Below are the code and all the weights of a small trained network. Each question names an input and a class and asks about switching units off, where a switched-off unit gives its printed mean instead of its output.

import numpy as np


def w(rows, s, z=0):
    codes = np.array(rows[::2]) - 128.0
    scale = np.full(codes.shape[1], s)
    scale[-1] = z or s
    return codes * scale


def f(y):
    return y / 2 * (1 + np.tanh(0.7978845608 * (y + 0.044715 * y**3)))


def log_softmax(a):
    a = a - a.max(-1, keepdims=True)
    return a - np.log(np.exp(a).sum(-1, keepdims=True))


def net(x, mask):
    res = np.array(x, float).reshape(1, 7) / 4 @ E
    y = f(res @ A[0][:, :-1].T + A[0][:, -1])
    res = res + np.where(mask, y, B[0][:, -1]) @ B[0][:, :-1]
    return log_softmax(res[-1] @ U[:, :-1].T + U[:, -1])


A, B = {}, {}
E = w([
[70,134,147,102,2],'x0',
[225,207,137,157,84],'x1',
[77,208,80,149,152],'x2',
[112,152,211,171,147],'x3',
[124,131,140,130,130],'x4',
[131,127,115,119,126],'x5',
[130,57,24,201,80],'x6',
],0.0084)
A[0] = w([
[94,93,114,144,163,244],'N0',
[112,174,103,153,144,68],'N1',
[144,107,111,161,164,47],'N2',
[141,114,115,119,188,112],'N3',
[150,80,59,53,135,254],'N4',
[110,168,98,147,177,74],'N5',
[183,29,199,159,114,121],'N6',
[223,157,134,157,99,118],'N7',
[86,170,125,125,49,64],'N8',
[157,38,126,237,98,104],'N9',
[225,156,137,126,92,42],'N10',
[152,117,121,184,206,83],'N11',
[81,22,124,83,190,77],'N12',
[154,76,166,138,116,163],'N13',
[132,159,155,144,86,41],'N14',
[189,87,136,168,198,73],'N15',
[143,88,87,138,123,133],'N16',
[172,140,112,137,172,35],'N17',
[167,61,165,129,118,58],'N18',
[156,116,94,201,109,132],'N19',
[110,110,61,226,80,166],'N20',
[146,132,113,144,165,59],'N21',
[180,164,55,112,246,216],'N22',
[134,176,113,149,123,37],'N23',
[60,88,166,187,53,45],'N24',
[75,70,144,123,129,200],'N25',
[173,105,121,139,175,63],'N26',
[20,193,91,233,173,103],'N27',
[165,144,123,112,54,93],'N28',
],0.012,0.0055)
B[0] = w([
[100,176,167,162,90,204],'N0',
[116,133,68,121,149,139],'N1',
[24,31,187,34,97,135],'N2',
[47,121,150,143,100,158],'N3',
[178,231,161,177,98,227],'N4',
[141,61,71,42,74,154],'N5',
[180,207,6,75,128,203],'N6',
[10,145,53,254,163,194],'N7',
[132,17,156,72,60,172],'N8',
[154,138,169,102,220,215],'N9',
[4,153,57,131,181,171],'N10',
[120,49,178,98,10,181],'N11',
[30,197,53,155,133,200],'N12',
[178,198,66,104,145,171],'N13',
[93,116,97,87,136,137],'N14',
[116,84,144,125,41,184],'N15',
[147,67,160,131,109,168],'N16',
[10,60,133,86,54,142],'N17',
[179,90,11,30,140,152],'N18',
[110,130,184,166,212,184],'N19',
[163,134,222,71,203,235],'N20',
[5,70,137,96,92,133],'N21',
[146,136,186,129,78,254],'N22',
[90,62,2,117,173,129],'N23',
[109,45,147,149,68,177],'N24',
[95,187,138,198,141,197],'N25',
[52,119,153,17,39,149],'N26',
[239,172,13,85,157,219],'N27',
[93,78,159,185,119,168],'N28',
],0.0055,0.009)
U = w([
[140,157,140,140,122,254],'0',
[26,141,83,192,158,75],'1',
[107,31,147,58,46,52],'2',
[203,131,17,8,148,58],'3',
[170,189,171,158,112,144],'4',
[145,152,208,102,191,124],'5',
],0.011,0.0083)

Each question gives the input, the list of numbers given to net, and the class t.
The units are the neurons (one row each of A and B). Each row of codes is followed by its name. A weight is (code - 128) times the scale printed after its matrix; where a second scale follows, it is the last column's (A, B and U).
mask holds one flag per neuron, in row order. A switched-off neuron (its flag False) gives its mean, the last column of its row in B, instead of its output. The means were averaged over made-up inputs and are rounded, as every weight is.
A unit's drop is (log p(t) with every unit on - log p(t) with that unit switched off) / (log p(t) with every unit on - log p(t) with every unit switched off).
The circuit of an input: a set's keep is (log p(t) with only the set's units on - log p(t) with every unit switched off) / (log p(t) with every unit on - log p(t) with every unit switched off). Starting from the 12 units with the biggest drops (on a tie, the unit counted first), units are removed one at a time, each time the one whose removal leaves the highest keep (on an exact tie, the one counted first), for as long as the keep stays at least 0.8.
circuit, biggest first: the units of the circuit, biggest drop first
unit that matters most: the unit with the biggest drop
top k neurons: the k neurons with the biggest drops, biggest first
drop of u: that unit's drop, to one decimal
input [-4,6,0,-1,3,-4,1], class 1: top 2 neurons => N7; N10
input [-6,0,8,-4,-7,-6,-8], class 3: circuit, biggest first => N5
input [1,7,8,-6,8,-5,-7], class 3: circuit, biggest first => N23; N4
input [-3,-4,2,-8,-3,5,3], class 4: circuit, biggest first => N4; N22
input [4,-6,-6,-6,2,-2,-3], class 1: top 2 neurons => N12; N25
input [2,-5,-6,-3,1,-4,2], class 3: top 3 neurons => N6; N18; N7
input [-4,-6,5,-8,-5,8,-6], class 0: top 3 neurons => N22; N4; N7
input [7,7,5,-4,-6,-5,-4], class 1: top 2 neurons => N7; N10
input [6,4,-3,-2,0,-5,8], class 5: top 3 neurons => N20; N9; N19
input [5,2,-8,8,3,0,-5], class 3: circuit, biggest first => N6; N18; N13
input [3,8,-2,0,1,-1,-5], class 1: circuit, biggest first => N7; N10
input [-4,4,7,6,-8,0,-7], class 3: circuit, biggest first => N27; N5
input [-7,-1,-3,4,-4,-7,8], class 5: top 2 neurons => N9; N19
input [8,-1,6,5,-3,-5,1], class 2: unit that matters most => N8
input [4,-1,-6,-6,0,-1,2], class 3: top 3 neurons => N18; N6; N22
input [-3,-7,-6,-6,8,-1,2], class 1: top 2 neurons => N12; N25
input [-8,8,-6,-3,-4,-4,4], class 1: top 3 neurons => N7; N10; N19
input [-7,-3,8,0,-4,-6,0], class 3: top 2 neurons => N27; N5
input [-3,-6,8,-1,2,0,-1], class 3: top 3 neurons => N27; N5; N7
input [4,-8,-6,7,-6,-4,5], class 1: circuit, biggest first => N12
input [-7,5,-4,2,3,-6,4], class 2: top 2 neurons => N11; N15
input [7,4,1,6,4,-5,-6], class 2: top 2 neurons => N8; N4
input [-1,5,-6,-6,7,-7,8], class 5: drop of N19 => 0.4
input [-2,8,-6,-3,-4,1,3], class 1: drop of N7 => 0.7
input [-7,-3,4,0,-2,4,-3], class 2: drop of N19 => 0.0
input [3,-6,-7,-2,-2,8,-8], class 0: drop of N27 => 0.4
input [-6,-3,-4,-8,8,6,1], class 4: circuit, biggest first => N4
